Here is a tiny trained network, its code and every weight. The questions are about switching its units off for an input and a target symbol, where a switched-off unit gives its printed mean instead of its output.

import numpy as np


def w(rows, s, z=0):
    codes = np.array(rows[::2]) - 128.0
    scale = np.full(codes.shape[1], s)
    scale[-1] = z or s
    return codes * scale


def f(y):
    return y / 2 * (1 + np.tanh(0.7978845608 * (y + 0.044715 * y**3)))


def softmax(a):
    e = np.exp(a - a.max(-1, keepdims=True))
    return e / e.sum(-1, keepdims=True)


def log_softmax(a):
    a = a - a.max(-1, keepdims=True)
    return a - np.log(np.exp(a).sum(-1, keepdims=True))


def net(x, mask):
    ids = ['ΔΘΞΣΦαβγεημπω'.index(c) for c in x.split()]
    T = len(ids)
    res = E[ids] + P[:T]
    u = 0
    for l in range(3):
        q, k, v = (res @ M[l].T for M in (Q, K, V))
        z = softmax(np.where(np.tri(T) > 0, q @ k.T / 4**0.5, -1e9)) @ v
        res = res + np.where(mask[u], z, O[l][:, -1]) @ O[l][:, :-1]
        u += 1
        y = f(res @ A[l][:, :-1].T + A[l][:, -1])
        res = res + np.where(mask[u : u + 12], y, B[l][:, -1]) @ B[l][:, :-1]
        u += 12
    return log_softmax(res[-1] @ U[:, :-1].T + U[:, -1])


Q, K, V, O, A, B = {}, {}, {}, {}, {}, {}
E = w([
[154,143,123,161,162,51],'Δ',
[145,178,142,125,74,145],'Θ',
[122,200,84,169,154,197],'Ξ',
[134,151,201,85,129,74],'Σ',
[68,123,249,236,89,122],'Φ',
[74,138,100,130,181,117],'α',
[77,119,196,97,157,129],'β',
[176,78,136,131,114,67],'γ',
[54,160,118,95,98,198],'ε',
[85,196,154,123,139,102],'η',
[133,110,80,158,97,228],'μ',
[60,40,98,122,122,99],'π',
[137,38,143,102,105,158],'ω',
],0.012)
P = w([
[189,153,129,2,137,153],'0',
[128,155,182,96,93,123],'1',
[105,164,175,95,79,116],'2',
[86,161,165,112,69,97],'3',
[75,154,152,119,54,92],'4',
[79,150,174,149,68,111],'5',
[72,149,172,159,63,107],'6',
[63,142,169,175,61,119],'7',
[56,162,142,148,28,94],'8',
[75,120,191,210,84,140],'9',
[52,153,128,171,24,108],'10',
],0.0035)
Q[0] = w([
[139,108,232,176,66,136],'L0H1',
[217,2,140,124,178,167],'L0H1',
[126,228,68,170,113,118],'L0H1',
[83,250,84,102,111,123],'L0H1',
],0.0054)
K[0] = w([
[153,174,110,53,71,62],'L0H1',
[203,83,50,83,255,160],'L0H1',
[129,145,173,199,89,125],'L0H1',
[64,144,185,185,82,131],'L0H1',
],0.0072)
V[0] = w([
[132,127,120,58,94,117],'L0H1',
[211,157,85,3,144,115],'L0H1',
[57,135,211,235,45,106],'L0H1',
[141,156,38,37,117,154],'L0H1',
],0.0052)
O[0] = w([
[78,189,116,62,141,141,170],'L0H1',
[173,197,60,15,168,167,106],'L0H1',
[90,104,255,184,46,89,255],'L0H1',
[109,240,23,51,226,133,98],'L0H1',
],0.0054,0.0017)
A[0] = w([
[75,161,136,67,215,120,181],'L0N1',
[166,225,127,126,83,127,189],'L0N2',
[100,198,29,131,162,222,218],'L0N3',
[81,99,134,110,120,69,213],'L0N4',
[80,118,113,136,89,96,154],'L0N5',
[131,147,109,125,183,55,210],'L0N6',
[142,71,169,196,94,193,234],'L0N7',
[104,5,102,94,128,99,166],'L0N8',
[79,181,126,147,98,119,167],'L0N9',
[177,192,119,155,186,86,179],'L0N10',
[61,177,162,2,117,105,252],'L0N11',
[141,95,181,126,116,101,226],'L0N12',
],0.0083,0.003)
B[0] = w([
[63,74,120,90,253,124,157],'L0N1',
[181,245,181,32,129,163,190],'L0N2',
[34,240,14,153,76,158,174],'L0N3',
[126,34,202,186,110,132,203],'L0N4',
[107,132,200,215,106,163,175],'L0N5',
[190,90,169,202,202,32,154],'L0N6',
[66,173,111,81,15,65,233],'L0N7',
[206,110,128,175,58,238,158],'L0N8',
[88,184,205,153,152,151,193],'L0N9',
[207,193,158,198,178,54,142],'L0N10',
[131,60,219,63,203,176,253],'L0N11',
[116,63,171,56,46,107,217],'L0N12',
],0.0049,0.0046)
Q[1] = w([
[139,176,136,26,225,97],'L1H1',
[31,131,137,167,151,100],'L1H1',
[139,190,123,14,254,205],'L1H1',
[210,97,71,20,159,202],'L1H1',
],0.0061)
K[1] = w([
[97,72,253,213,81,65],'L1H1',
[164,69,97,181,249,88],'L1H1',
[10,113,181,229,88,52],'L1H1',
[38,156,134,181,36,126],'L1H1',
],0.0043)
V[1] = w([
[77,219,49,132,71,168],'L1H1',
[57,106,35,205,171,159],'L1H1',
[60,77,93,252,168,51],'L1H1',
[127,151,171,135,10,198],'L1H1',
],0.0036)
O[1] = w([
[173,51,120,174,74,194,112],'L1H1',
[106,64,12,168,200,154,49],'L1H1',
[44,91,31,138,96,80,4],'L1H1',
[253,101,163,137,64,89,130],'L1H1',
],0.0045,0.0035)
A[1] = w([
[153,62,154,143,110,143,180],'L1N1',
[44,180,79,116,69,127,178],'L1N2',
[142,33,155,26,184,119,129],'L1N3',
[218,148,100,168,248,84,169],'L1N4',
[236,130,69,167,58,164,139],'L1N5',
[218,70,120,80,112,142,161],'L1N6',
[203,73,111,77,102,182,81],'L1N7',
[175,136,44,102,37,189,130],'L1N8',
[253,95,151,42,134,165,193],'L1N9',
[164,32,188,121,93,76,254],'L1N10',
[78,90,132,79,135,218,172],'L1N11',
[182,221,112,95,143,61,160],'L1N12',
],0.0061,0.0029)
B[1] = w([
[157,140,127,131,63,139,169],'L1N1',
[27,161,104,128,132,50,167],'L1N2',
[106,29,42,63,68,147,170],'L1N3',
[175,130,107,254,137,58,141],'L1N4',
[60,136,178,55,180,42,139],'L1N5',
[143,187,114,82,64,111,144],'L1N6',
[106,207,81,77,100,140,135],'L1N7',
[36,180,173,26,167,29,152],'L1N8',
[124,135,48,25,18,104,181],'L1N9',
[135,113,126,122,15,100,254],'L1N10',
[65,138,135,171,87,229,172],'L1N11',
[253,183,62,187,60,166,155],'L1N12',
],0.005,0.0074)
Q[2] = w([
[150,159,126,122,78,78],'L2H1',
[67,163,254,124,58,44],'L2H1',
[118,144,204,156,46,108],'L2H1',
[74,130,208,135,115,109],'L2H1',
],0.0096)
K[2] = w([
[144,139,139,123,67,26],'L2H1',
[48,135,228,149,84,51],'L2H1',
[96,109,206,166,67,72],'L2H1',
[1,127,195,168,109,95],'L2H1',
],0.0059)
V[2] = w([
[58,19,48,95,76,140],'L2H1',
[39,173,178,136,171,224],'L2H1',
[116,104,207,75,61,50],'L2H1',
[63,180,137,56,185,1],'L2H1',
],0.0052)
O[2] = w([
[93,32,2,107,99,158,159],'L2H1',
[32,97,226,129,159,181,134],'L2H1',
[171,133,113,93,203,120,254],'L2H1',
[67,121,160,55,145,11,136],'L2H1',
],0.0071,0.012)
A[2] = w([
[125,112,97,111,254,139,253],'L2N1',
[111,191,104,159,193,183,102],'L2N2',
[148,131,108,198,171,72,150],'L2N3',
[199,180,148,137,104,117,167],'L2N4',
[98,165,182,107,215,99,123],'L2N5',
[106,89,193,125,75,47,96],'L2N6',
[189,203,119,115,131,123,141],'L2N7',
[170,137,126,221,157,92,110],'L2N8',
[161,96,61,139,93,145,181],'L2N9',
[185,77,152,119,67,130,164],'L2N10',
[133,152,200,125,105,134,174],'L2N11',
[183,89,167,201,152,121,109],'L2N12',
],0.0077,0.002)
B[2] = w([
[174,12,127,255,169,57,147],'L2N1',
[192,200,70,230,165,131,149],'L2N2',
[27,147,182,150,19,97,159],'L2N3',
[150,47,198,151,62,144,222],'L2N4',
[88,140,147,213,222,99,207],'L2N5',
[150,175,42,84,231,102,253],'L2N6',
[171,57,154,183,70,66,203],'L2N7',
[34,177,199,91,25,135,163],'L2N8',
[164,155,132,222,161,144,187],'L2N9',
[142,212,77,162,166,160,255],'L2N10',
[171,161,132,135,220,197,218],'L2N11',
[77,208,105,37,79,179,157],'L2N12',
],0.0045,0.0071)
U = w([
[242,93,55,192,168,50,129],'Δ',
[119,169,58,105,46,178,157],'Θ',
[81,158,166,161,109,219,50],'Ξ',
[151,139,126,144,145,126,71],'Σ',
[139,60,116,217,186,74,251],'Φ',
[166,139,107,41,178,27,113],'α',
[191,206,198,101,117,211,193],'β',
[112,126,169,157,54,48,130],'γ',
[145,250,55,178,167,118,138],'ε',
[141,64,118,239,95,199,150],'η',
[90,2,186,98,89,120,143],'μ',
[45,179,89,72,123,50,81],'π',
[177,158,176,140,237,106,60],'ω',
],0.0044,0.0029)

Each question gives the input, a string of symbols that net reads in full, and the target symbol t.
The units are the heads (4 rows each of Q, K, V and O) and the neurons (one row each of A and B). Each row of codes is followed by its name. A weight is (code - 128) times the scale printed after its matrix; where a second scale follows, it is the last column's (O, A, B and U).
mask holds one flag per unit, layer by layer, with each layer's heads first. A switched-off unit (its flag False) gives its mean, the last column of its rows in O or B, instead of its output. The means were averaged over made-up inputs and are rounded, as every weight is.
A unit's drop is (log p(t) with every unit on - log p(t) with that unit switched off) / (log p(t) with every unit on - log p(t) with every unit switched off).
The circuit of an input: a set's keep is (log p(t) with only the set's units on - log p(t) with every unit switched off) / (log p(t) with every unit on - log p(t) with every unit switched off). Starting from the 12 units with the biggest drops (on a tie, the unit counted first), units are removed one at a time, each time the one whose removal leaves the highest keep (on an exact tie, the one counted first), for as long as the keep stays at least 0.8.
units of the circuit, in order: the units of the circuit, biggest drop first
unit that matters most: the unit with the biggest drop
top k neurons: the k neurons with the biggest drops, biggest first
top k neurons in layer l: the k neurons of layer l with the biggest drops, biggest first
drop when u is switched off: that unit's drop, to one decimal
input Ξ Φ α, target η: units of the circuit, in order -> [L1H1 L0H1 L0N3 L2H1]
input Θ α γ Δ Δ Ξ Σ, target α: units of the circuit, in order -> [L2H1 L1H1 L2N6 L1N11]
input β Δ Δ Θ Δ α Ξ ω Ξ Ξ, target ε: units of the circuit, in order -> [L0N3 L2N2 L1N10 L0N12]
input Θ ω ε Θ β Θ Θ Θ, target β: unit that matters most -> L0H1
input Ξ Ξ Φ, target η: units of the circuit, in order -> [L1H1 L0N3 L2H1 L0H1]
input Φ Δ Θ Σ β Δ Σ η Ξ Σ, target Δ: top 3 neurons -> [L1N10 L0N7 L0N12]
input Θ Θ Φ Θ γ ε, target β: top 2 neurons in layer 0 -> [L0N2 L0N3]
input Φ ε μ Θ Δ Θ, target Δ: top 3 neurons -> [L1N10 L0N7 L0N12]
input Φ η Φ η μ, target Δ: top 2 neurons -> [L1N10 L0N7]
input γ Θ ε, target Ξ: top 2 neurons -> [L1N11 L0N3]
input α μ Δ, target γ: top 3 neurons -> [L1N4 L0N10 L2N3]
input Θ β Θ Ξ, target ε: top 2 neurons -> [L0N3 L2N2]
input Σ Θ Θ μ ω γ Θ Δ π Θ Φ, target ω: top 3 neurons in layer 2 -> [L2N11 L2N6 L2N5]
input Θ Ξ Φ Θ η, target β: unit that matters most -> L1H1
input Δ β γ, target Δ: top 2 neurons in layer 0 -> [L0N3 L0N9]
input γ γ μ Θ ω α Θ α η, target ω: top 2 neurons in layer 2 -> [L2N5 L2N11]
input Σ γ Θ Δ Ξ Φ Σ Δ, target ω: top 2 neurons in layer 1 -> [L1N3 L1N9]
input Σ ω Θ Ξ μ, target π: top 3 neurons -> [L1N8 L0N3 L1N2]
input α β Θ Σ Σ Θ Δ, target γ: top 3 neurons -> [L2N3 L2N8 L0N10]
input Θ ω β ω Θ Θ Δ Δ Ξ Σ γ, target Δ: top 2 neurons -> [L1N10 L0N3]
input Σ Θ α, target Φ: top 2 neurons in layer 2 -> [L2N1 L2N5]
input Θ Σ Φ Ξ Ξ β ω, target β: top neuron -> [L0N2]
input Ξ β Ξ Δ γ Φ Θ β, target η: top 4 neurons in layer 0 -> [L0N3 L0N2 L0N4 L0N12]
input Δ γ ω β, target μ: drop when L2H1 is switched off -> 0.3
input Θ π μ Θ Θ ω α, target Φ: drop when L0N1 is switched off -> 0.3
input Θ Θ ω Θ Φ ω Θ Φ Φ Θ Δ, target β: drop when L2H1 is switched off -> 0.4
input Φ α α Θ Ξ Σ Ξ, target Δ: drop when L1H1 is switched off -> 0.2
input Θ Σ Θ γ Θ ε ω μ Φ ω η, target β: top neuron -> [L0N2]
input Θ Θ Φ Δ, target β: top 2 neurons in layer 2 -> [L2N12 L2N11]
